How the objects are linked:
κ: z330->z26, z70->z414, z26->z344, z414->z122, z278->z419, z644->z178, z443->z901, z43->z453, z980->z104, z406->z144, z640->z752, z901->z881, z828->z817, z387->z808, z506->z144, z679->z644, z675->z913, z16->z330, z833->z640, z986->z406, z499->z435, z728->z975, z419->z29, z198->z967, z246->z728, z178->z242, z118->z43, z812->z771, z119->z810, z931->z683, z806->z466, z855->z881, z748->z161, z967->z636, z191->z611, z708->z506, z531->z985, z629->z264, z270->z198, z161->z499, z733->z855, z975->z58, z249->z365, z85->z722, z785->z806, z843->z708, z817->z264, z721->z935, z238->z440, z632->z414, z64->z986, z810->z382, z558->z16, z864->z22, z29->z397, z338->z64, z435->z442, z913->z94, z530->z715, z448->z755, z36->z574, z752->z85, z935->z257, z683->z738, z722->z118, z382->z866, z134->z491, z396->z297, z130->z381, z494->z558, z297->z978, z453->z929, z344->z491, z611->z455, z455->z338, z978->z628, z574->z531, z939->z134, z614->z514, z122->z748, z242->z130, z381->z939, z397->z36, z58->z345, z715->z632, z144->z426, z929->z686, z628->z812, z57->z305, z131->z715, z305->z278, z491->z843, z911->z986, z723->z131, z257->z544, z239->z785, z514->z70, z94->z206, z869->z448, z104->z131, z264->z119, z426->z864, z866->z239, z206->z931, z773->z614, z79->z644, z738->z640, z985->z396, z881->z975, z808->z79, z440->z960, z960->z249, z686->z675, z365->z679, z466->z828, z636->z733, z544->z330, z22->z773, z755->z79, z771->z178, z442->z530, z345->z721
ω: z330->z494, z70->z773, z26->z558, z414->z866, z278->z644, z644->z440, z443->z544, z43->z85, z980->z708, z406->z239, z640->z833, z901->z733, z828->z785, z387->z134, z506->z544, z679->z960, z675->z440, z16->z79, z833->z440, z986->z980, z499->z122, z728->z939, z419->z57, z198->z344, z246->z79, z178->z628, z118->z752, z812->z297, z119->z442, z931->z833, z806->z785, z855->z967, z748->z632, z967->z771, z191->z382, z708->z257, z531->z960, z629->z614, z270->z26, z161->z414, z733->z198, z975->z443, z249->z238, z85->z738, z785->z382, z843->z935, z817->z144, z721->z975, z238->z94, z632->z514, z64->z611, z810->z530, z558->z755, z864->z455, z29->z305, z338->z191, z435->z833, z913->z929, z530->z748, z448->z387, z36->z419, z752->z683, z935->z58, z683->z70, z722->z640, z382->z426, z134->z130, z396->z574, z130->z387, z494->z448, z297->z531, z453->z722, z344->z16, z611->z986, z455->z238, z978->z722, z574->z29, z939->z242, z614->z864, z122->z715, z242->z812, z381->z178, z397->z278, z58->z901, z715->z406, z144->z491, z929->z118, z628->z396, z57->z365, z131->z986, z305->z679, z491->z901, z911->z144, z723->z828, z257->z345, z239->z810, z514->z715, z94->z939, z869->z728, z104->z506, z264->z466, z426->z435, z866->z738, z206->z675, z773->z118, z79->z628, z738->z629, z985->z36, z881->z558, z808->z246, z440->z206, z960->z931, z686->z833, z365->z440, z466->z239, z636->z270, z544->z980, z22->z338, z755->z808, z771->z978, z442->z161, z345->z881

The rows follow the links: the fewer symbols apart two objects are, the more alike their rows tend to be.

Here are some objects, each with a row of numbers. One shown again gets a slightly different row.
z499
[  17,  103,    9,  -29,   22,  -47,  270,   52,   19,  -72,  171,   37, -151,  132,   68,  120,   71,  -12, -216,   -8, -131,  -79, -250,  149,  -33,  207,  -33,  -55,  116,   96, -259,  -32,    1,  -98,   81,   -1,  -22,   18, -208,    7, -118,  236,    6,   49,  -73,   22,  -20,  -45,  -81, -113,    3,  -89,   46,  -92, -108, -128,  -58,  -36,  -57]
z249
[  83,  223,   18,   34,    9,  -89,   18, -121,  107,  125,  -24,   48,  -59,  142,   14,   -3,   63,   -1,  104,  -35,   73, -123,   -9,  -81,  148, -165,  257,  -56,  126,  -11,  327,   70,   45,  -13,   77,  -81, -116,  179, -174, -193,  155,  115,  -68,  -85,  -89,  -10,  -14,   25,   88, -157,   82,   16,  120,   11,   89,   14, -182,   85,    3]
z338
[  -3,   12,  104,  -27,  162,  -47, -132,   14, -165,   53,  -45, -101,  273,  116,    9, -188,  -16,  101,  -10,  -16,   72,   21,    1, -134,  -31,  -56,  301, -207,  -34,   -9,   36,  -60,  -86, -155,  194,   80,   35,  -26,   -1,   92,    0,  -84,  -88,  -67, -162,   73,  131, -132,  104,  -98,  123,   47,  -22,  -29,  -76,  -15,  173,  -88,  152]
z574
[ 147,   62, -106,  -11,  101,   39,   91,  -71,  202,  141, -119, -131,  -19, -188,    2,   55,   85,    5,   27, -115,   48, -299,   -9,  -61,  -63, -120,  -24,  165,  280,  -79,  -29,   50,   -2,    6,  -78,  -26,  -53,    5,   49,   76,  296,  -38,   -5, -169,   39, -101,   85, -166,  -73,   44,   31,   22,   -6,  146,  -72,   41,   78,   68,  -29]
z406
[-147,  -85,  244,   68,  175,   60,   -3,  -11,    0,   66,  146,  -40,   25,  -40,  111, -143,  -69,   40,  -64,  104,  243,  197,  -68,  101,    5,   58,   28,   -8,  -15,   43, -292,  -88,   53,   58,  -81,   28,   75,   31,  -32,   45,   71,  125,  -76,  126,  -21,  134,  -48,   17, -201,    6,  165,   35, -123, -197, -201,  -93,  154,    1,   31]
z978
[  -7,  -53,  -93,   11,  -79,   82,  -34,  -66,   39,   43, -191, -163,  117,   11, -230,   46,  -40,    6,    7,   45,   -7, -135,   -2,   71,    1,   42, -138,  159,   41,  -23, -220,  108,   57, -124, -246,  -76,   33,  -58,   21,   38,  196, -264,  -87,  -19,   79, -114,  175, -185,   43,   18, -135,  -65,   66,  203,   86,  100,   73,  -75,  -63]
z440
[  77,  217,   22,   63,  -66,  -70,   54, -125,   66,  115,  -34,   90,  -50,  191,  -36,    0,   63,   -6,  112,   -3,   37, -105,    4,   -3,  133, -136,  185,  -27,   73,   -6,  300,   87,   86,    0,    9, -116,  -98,  166, -185, -245,  109,  119,  -65,  -28,  -57,  -26,  -58,   83,  137, -140,   37,   -1,  138,   28,  134,   36, -229,   45,  -11]
z426
[ -86,   48,  205,  -23,  180,  -25,   38,  132,  -82,   17,   39,   -3,  179,  120,   33, -167,  -80,   81,  -99,  -78,  170,  166,  -83,  -38,  -58,   38,  263, -150,  -90,  -22, -148,  -48,  -30,    7,  190,   82,   57,  -52,  -63,   53,  -56,   52,   23,  -31, -112,  202,    5,  -85,  -84, -147,  108,   47,  -74,  -94, -167,  -95,   96, -172,  150]
z79
[  78, -182, -142,   38, -147,  -70,  -40,  194,   36, -141,  125, -142,  301,   40,   43,  131,   78,   33,    7,  179, -180,  -70,   83, -105,   52,  -56, -175, -104,   81,  -28,  134,   45,  -62,   66,   53,   90,  127,  -22,  115,  -30,  -12,   95, -102,   28,  -34,  -30, -111,   85,  -32,  210,  -99,    9,   32,  -33,   66,   86,  -35,  139, -252]
z686
[  79,  146,   11,   63, -120,  -12,   89, -224,  -19,  122, -118,  124,  -61,  200, -155,  -40,   13,  -20,   82,   32,  -15,  -22,   85,  170,   29,  -79,   -4,   18,  -59,   46,  226,   69,  116,    2, -114, -171,  -22,  133, -113, -210,  -49,   30,  -28,   67,   22,  -72,  -98,  162,  227, -141,  -62,  -38,  137,   41,  174,   79, -208,  -61,   -3]
z26
[-135, -184, -118,  -13,    2,  -85, -143,  -34,  -58,  -45,   68,   12,  -67,   62,  149,   49,  -65,   51,  168,  156, -100,   87,  107, -199,  119,   55, -101, -129,  -93,  -68,  -15,  -21,  -70,  -11,  148, -142,   73,   -2,  -54,   18, -216,   27,  -36,   18, -117,   43,  -32,  158,   88,  115,  -27, -190, -162,  -75, -164,   54,   91,  279,  -88]
z721
[  -7,    4,   19,  -94,  -39,   58,  -95,   62, -107, -208,   76,  150, -299, -282,   55,  -12,   42, -131,  -61, -104,  -55,  139,  -42,   10,  -44,   38,    4,   49, -118,   79,  145, -147,  -59,  -22,    0,  197, -157,  -66,  163,   80, -149, -103,  168,   54,  142,  -56,   40,    5,  -82,   69,   25,  129,    9,  -43,  175, -105,  -36,  -85,  150]
z728
[  72,  -75,  -39,  -14, -166,  -14,  -47,  287,  -59, -293,  151,   18,  131,  -66,   14,  110,   93,  -68,  -97,   81, -182,   53,  -40,  -49,   22,   -2,  -66,  -60,  -53,   57,  213,  -33,  -72,   12,   78,  245,    8,  -63,  163,  -44,  -79,    8,   31,   44,   88,  -22,  -57,   32,  -74,  158, -105,  145,  101,  -63,  254,  -21, -133,  -58,  -94]
z119
[-108,   65,   90,   22,   -5,   -2,  189,  222,  158,  -61,   82,  111, -102,   31,  -22,   75,  -89,  -13, -107, -148,   86,  170, -100,   53,  -36,   98,  -50,   77,  -37,  -39, -220,   35,   79,  278,   92,   17,   50,  -51,  -58,  -19,  -28,  143,  156,  -43,   20,  190, -145,   25, -312,  -68,  -26,   21,  -34,    8, -129,  -95,  -94, -108,  -20]
z683
[ 148,  110,  -77,    9,  -58,  -12,  204, -169,  -92,  113, -222,   94,   50,  157, -173,  -40,   14,   -3,  -55, -102, -140,  -97,  105,  238, -211,  -28,  -89,   -5,  -48,   47,   63,   29,   65,   11,  -21, -142,   63,  -20,    5,   -8, -209,  -26,   66,   10,   47,  -59,  -70,   99,  246, -143, -108,  -43,   92,  133,   29,   64,  -89, -168,   31]
z722
[ 108,   -5,  -86,   40,  -92,   64,   84, -190,  -93,  142, -250,    2,   97,   65, -230,  -48,  -29,   -4,    2,  -31,  -81,  -68,  170,  230, -176,  -21, -179,   97,  -62,   30,   -8,   49,   77,   -6, -189, -134,   76,  -43,   84,   23, -106, -174,   29,   18,  114, -109,  -16,   57,  208,  -34, -159,  -60,   82,  160,   72,  113,    1, -145,   10]
z866
[ -47,   45,   96,   46,   72,   35,  254,  158,   60,  -36,  -84,  131,   43,   43,  -45,  -22, -102,  -14, -158, -137,   42,  170,  -33,   83, -184,   77,  -37,   45,  -83,  -49, -217,   63,   93,  249,  151,  -38,  136, -108,    3,  -30, -106,   57,  160,  -69,   67,  190, -126,   14, -182, -102,  -52,   -1,  -30,   61, -161,  -97,  -12, -225,   14]
z733
[-226,  -86, -102,  -95,   16,  -56, -201,  -17,  -51,  -78,  -43,   70, -250,   25,   31,   40, -112,    2,  130,    2,  -66,  119,   -3, -245,  157,  125,   21,  -42, -196,  -97,  -79,   24,  -34, -103,  148, -146,  -42,  -23, -109,   27, -164, -179,   32,  -69, -107,   55,  140,  -13,   52,  -29,  -43, -198, -130,   63,  -74,   30,   86,  137,   51]
z22
[  41,   36,   42,  -51,  162,  -46,  -71,   38, -175,   25, -110,  -87,  285,  113,  -34, -154,    9,   89,  -75,  -80,  -16,  -23,   11, -104, -117,  -44,  253, -219,  -57,   -6,   40,  -55,  -99, -163,  215,   59,   44,  -83,   20,  125,  -66, -105,  -34,  -85, -135,   59,  134, -142,  144, -115,   62,   39,    5,   12,  -72,   -7,  160, -151,  145]

Each walk starts at a row. The symbols on each line, taken left to right, move it on to the next object.
Answer with the object's row; about right is enough.
---
[-213, -143, -136,  -55,   17,  -69, -161,  -52,  -21,   -8,  -45,   25, -158,   89,   81,   46, -117,   49,  166,   78,  -50,   81,   61, -215,  139,  109,  -13,  -79, -144, -112,  -97,   40,  -46,  -78,  143, -209,   34,   -4, -122,   -8, -155,  -79,  -16,  -47, -151,   73,   85,   40,   83,    1,  -40, -239, -159,   17, -141,   64,   98,  219,  -10]
ω κ κ ω ω κ κ: [ -96,  -71,  -75, -122,  -56,  -14, -176,   76, -128, -227,   68,  157, -297, -202,   93,   33,  -22,  -76,   27,  -64, -108,  166,   -4, -147,   34,   97,    2,  -21, -203,    5,   97, -109,  -93,  -36,  119,   99, -104,  -66,  103,   80, -260, -152,  157,    5,   55,    1,   72,   40,  -19,   77,  -25,   19,  -93,  -14,   77,  -65,   -8,   56,  114]
ω ω ω κ ω ω κ: [  44,  -16,  -70,    1,   -8,   74,  -13,  -35,  114,   74, -161, -183,   74,  -50, -150,   62,   21,   20,    1,    5,   39, -210,  -37,   31,   23,    4,  -96,  188,  154,  -20, -211,   99,   35, -114, -224,  -33,   -5,  -61,   15,   53,  317, -202,  -81,  -71,   62, -115,  186, -236,  -18,   27,  -90,  -42,   61,  185,   59,   77,   74,  -41,  -56]
---
[  42,  162,   16,   83, -147,  -15,   25, -170,  -23,   92,  -57,   90,  -13,  234, -123,  -22,   -7,  -19,  106,   45,   14,  -14,   44,  124,  100,  -82,   74,    1,  -48,   40,  265,   91,  123,   -4, -103, -125,  -58,  157, -139, -226,    6,   38,  -54,   67,   19,  -42,  -69,  136,  213, -143,  -45,  -16,  154,   42,  216,   47, -236,  -26,   -6]
κ κ κ κ κ ω ω ω ω: [   9,   56,  114,  -30,  139,  -72, -124,  -13, -135,   57,  -42,  -70,  251,  147,    9, -162,    7,  106,    4,   -4,   73,    3,  -15, -145,    4,  -73,  351, -229,  -28,  -16,   84,  -46,  -81, -155,  192,   61,   -7,   -4,  -50,   49,    6,  -56,  -98,  -65, -188,   56,  124, -131,  112, -114,  122,   46,    5,  -42,  -32,  -10,  114,  -95,  139]
ω ω ω ω κ κ ω: [ -30,  -30,  -58,   21, -157,   30,  -73,  114,   75,  -63,  -51, -195,  174,   79, -185,  122,    5,  -12,  -30,   82,    2, -118, -105,  -29,  169,   28,  -67,  117,   56,   -8, -114,  135,   30, -131, -183,   59,  -17,  -21,  -27,  -65,  289, -154, -107,  -12,   62,  -74,  157, -203,  -39,   45, -138,  -15,  143,  114,  199,   73,  -48,  -63, -109]
---
[-148,  -86,  208,  116,   85,  107,    2,   -8,   88,   84,   95,   21,   -7,  -83,   46, -104, -133,    4,   59,   69,  306,  240,   35,   74,   45,   12,  -80,  126,  -47,  -16, -189,   21,  101,  232, -159,    3,   75,   39,   40,  -26,  125,   84,  -13,   78,   84,  130, -138,   78, -208,   70,   85,   55, -118, -112, -137,  -23,   64,   33,  -22]
κ κ ω ω κ κ κ ω ω ω: [ -35,   46,   51,  -31,   38,  -26,  247,  123,   52,  -78,  160,   37, -142,   86,   68,   98,   28,  -21, -222,  -39,  -63,  -10, -245,  135,  -39,  205,  -66,  -28,   85,   72, -299,  -57,   43,    5,   91,   -1,   11,   -3, -185,   17,  -59,  233,   31,   49,  -68,   97,  -38,  -40, -195,  -81,   20,  -54,    1,  -78, -149, -159,  -33,  -53,  -45]
κ κ κ κ ω κ κ κ ω: [ -15,   12,   92,  -38,  105,  -16,  211,   38,   11,    1,  191,   -4,  -89,   79,  109,   53,   52,   20, -193,   54,  -20,  -28, -202,  169,  -40,  180,  -62,  -58,  104,  122, -348, -108,   -7, -103,    0,   19,   25,   16, -160,   77,  -72,  224,  -46,  106,  -60,   55,  -17,  -56, -112,  -64,   60,  -66,  -39, -158, -183, -142,   67,  -29,  -31]
---
[ -65, -132,  101,  -16,   54,   76, -150, -145, -122,   -8,  187,   40, -191, -214,  177,  -86,   11,  -63,   34,  138,   74,  133,   44,  116,   30,   33,  -90,   30,  -61,  109,   -4, -164,  -70,  -56, -215,   89,  -44,   44,  122,   93, -106,   39,  -25,  224,   98,  -59,  -35,  125,  -14,  157,  124,   59, -128, -223,   -4,  -54,  100,  129,   66]
κ κ ω κ ω κ ω ω κ: [ 108,  209,  -20,   67,  -90,  -44,   97, -183,   34,  115,  -94,   90,  -53,  196, -113,    1,   45,  -25,   66,  -16,  -18,  -86,   41,  108,   41,  -93,   72,   -4,   35,   20,  278,   76,  106,   12,  -27, -165,  -64,  150, -174, -191,    1,   72,  -18,   12,   -8,  -62,  -81,  123,  198, -164,  -12,  -24,  152,   61,  137,   45, -237,  -21,   24]
κ ω κ ω κ κ ω ω ω: [  14,  175,   45,  -14,   13,  -60,  288,   46,   38,  -36,  103,   93, -132,  224,   14,   78,   36,  -25, -192,  -49,  -89,  -39, -213,  180,  -22,  165,    1,  -73,   58,   68, -177,  -23,   61,  -36,   94,  -46,  -28,   51, -242,  -43, -123,  240,    9,   57,  -81,   62,  -66,   15,  -34, -185,    5,  -97,   88,  -55,  -70, -121, -129,  -83,  -37]
---
[-149,  -34,  142,  106,   14,   79,   -3,  109,  141,   19,   10,   63,   -6,  -84,  -24,  -66, -144,   -2,   72,  -68,  256,  273,   63,  -11,   32,  -33,  -55,  149, -100,  -87, -107,   83,  120,  346,  -45,    5,   84,  -24,   60,  -78,   95,   40,  129,  -35,  107,  175, -166,   87, -261,   43,    1,   70,  -96,   24, -100,    6,  -17,  -35,   -3]
κ κ ω κ ω ω κ ω: [ 111,   60,  -45,   32,  -52,   28,  176, -110,  -73,   97, -251,   75,   89,   67, -202,  -63,  -55,  -25,  -41, -129, -114,   -8,  148,  229, -273,  -20, -150,   34,  -94,   19,    4,   26,  100,  136,  -38, -139,  110,  -75,   82,   10, -192,  -78,  119,  -13,   72,  -12, -102,  105,  156,  -76, -129,  -33,   59,  145,   -4,   73,  -24, -223,   28]
ω ω ω ω ω κ κ κ κ: [ 123,  219,  -28,   24,   22,  -79,   69,  -95,  155,  144,  -16,   39,  -82,   75,   53,   36,  100,   -2,   99,  -70,   54, -187,   -6,  -90,  109, -179,  197,   -4,  184,  -51,  309,   90,   33,   62,   71,  -85, -106,  156, -162, -162,  160,  154,  -21, -106,  -66,  -39,  -42,   33,   60,  -89,   77,   15,   66,   30,   50,   18, -182,   98,   -4]
---
[ 119,   75,  -48,   58,  -92,   26,  146, -206,  -64,  136, -237,   83,   20,  129, -202,  -45,  -17,  -29,    4,  -57,  -89,  -62,  150,  244, -171,  -48, -131,   45,  -74,   37,   75,   48,  101,   32, -120, -180,   45,    1,   15,  -66, -148,  -69,   35,   37,   93,  -87,  -79,  131,  241, -105, -125,  -66,  119,  146,   81,   83,  -88, -143,    6]
ω κ ω κ κ ω ω κ: [  53,   97,  -10,  -87,   36,  -68,  258,   85,   -7,  -53,  119,    6,  -90,  146,   40,  109,   32,    5, -234,  -50, -154, -101, -208,  168, -100,  196,  -52,  -58,   82,  106, -281,  -73,   -3,  -74,  100,   11,    6,  -50, -147,   88, -157,  208,   48,   15,  -70,   28,  -18,  -50,  -69, -113,  -15,  -62,   35,  -46, -146, -131,  -32, -109,  -33]
κ κ κ ω ω κ: [-157,  -22,  125,   76,   29,   62,   79,  173,  137,  -11,    2,   86,    4,  -52,  -11,  -31, -153,  -13,    6,  -90,  210,  267,   21,   -6,  -15,   -1,  -28,  112,  -88, -101, -136,   68,  113,  344,   58,    1,   86,  -48,   43,  -65,   70,   66,  131,  -37,   62,  211, -155,   57, -284,    3,   -3,   47,  -85,   18,  -98,  -43,  -15,  -95,  -12]
---
[  53,  198,   82,   32,   -6,  -71,  -37,  -72,    5,   87,  -23,   46,   53,  225,  -27,  -53,   56,   12,   93,    0,   70,  -51,  -33,  -90,  143, -135,  308, -121,   37,  -20,  311,   66,   39,  -85,  122,  -37,  -95,  141, -194, -186,   94,   62,  -93,  -37, -128,   14,   14,    1,  148, -174,   80,   18,  121,   -5,  139,   13, -157,   -4,   39]
κ ω ω κ κ: [  35,  171,   58,   64, -136,  -53,  -18,  -55,    7,   21,    1,   59,   33,  240,  -95,    7,   23,  -23,   73,   63,   31,  -13,  -37,   30,  189,  -77,  168,  -28,  -28,   28,  296,   85,   80,  -65,  -34,  -41,  -69,  153, -172, -266,   89,   54, -111,   54,  -29,  -17,  -28,   43,  144, -137,  -12,   28,  187,   11,  248,   39, -262,  -34,  -23]
κ ω ω κ ω ω κ ω: [  99,  185,  -12,   45, -130,  -32,  151, -198,   -9,  133, -113,  136,  -63,  229, -135,   -9,   11,  -34,   44,  -12,  -38,  -84,   68,  183,  -11,  -57,   12,   15,  -30,   35,  194,   73,  125,   11,  -59, -181,  -20,  110, -127, -186,  -68,   73,    2,   22,   36,  -62, -106,  152,  225, -161,  -63,  -37,  147,   62,  129,   59, -233,  -74,  -25]
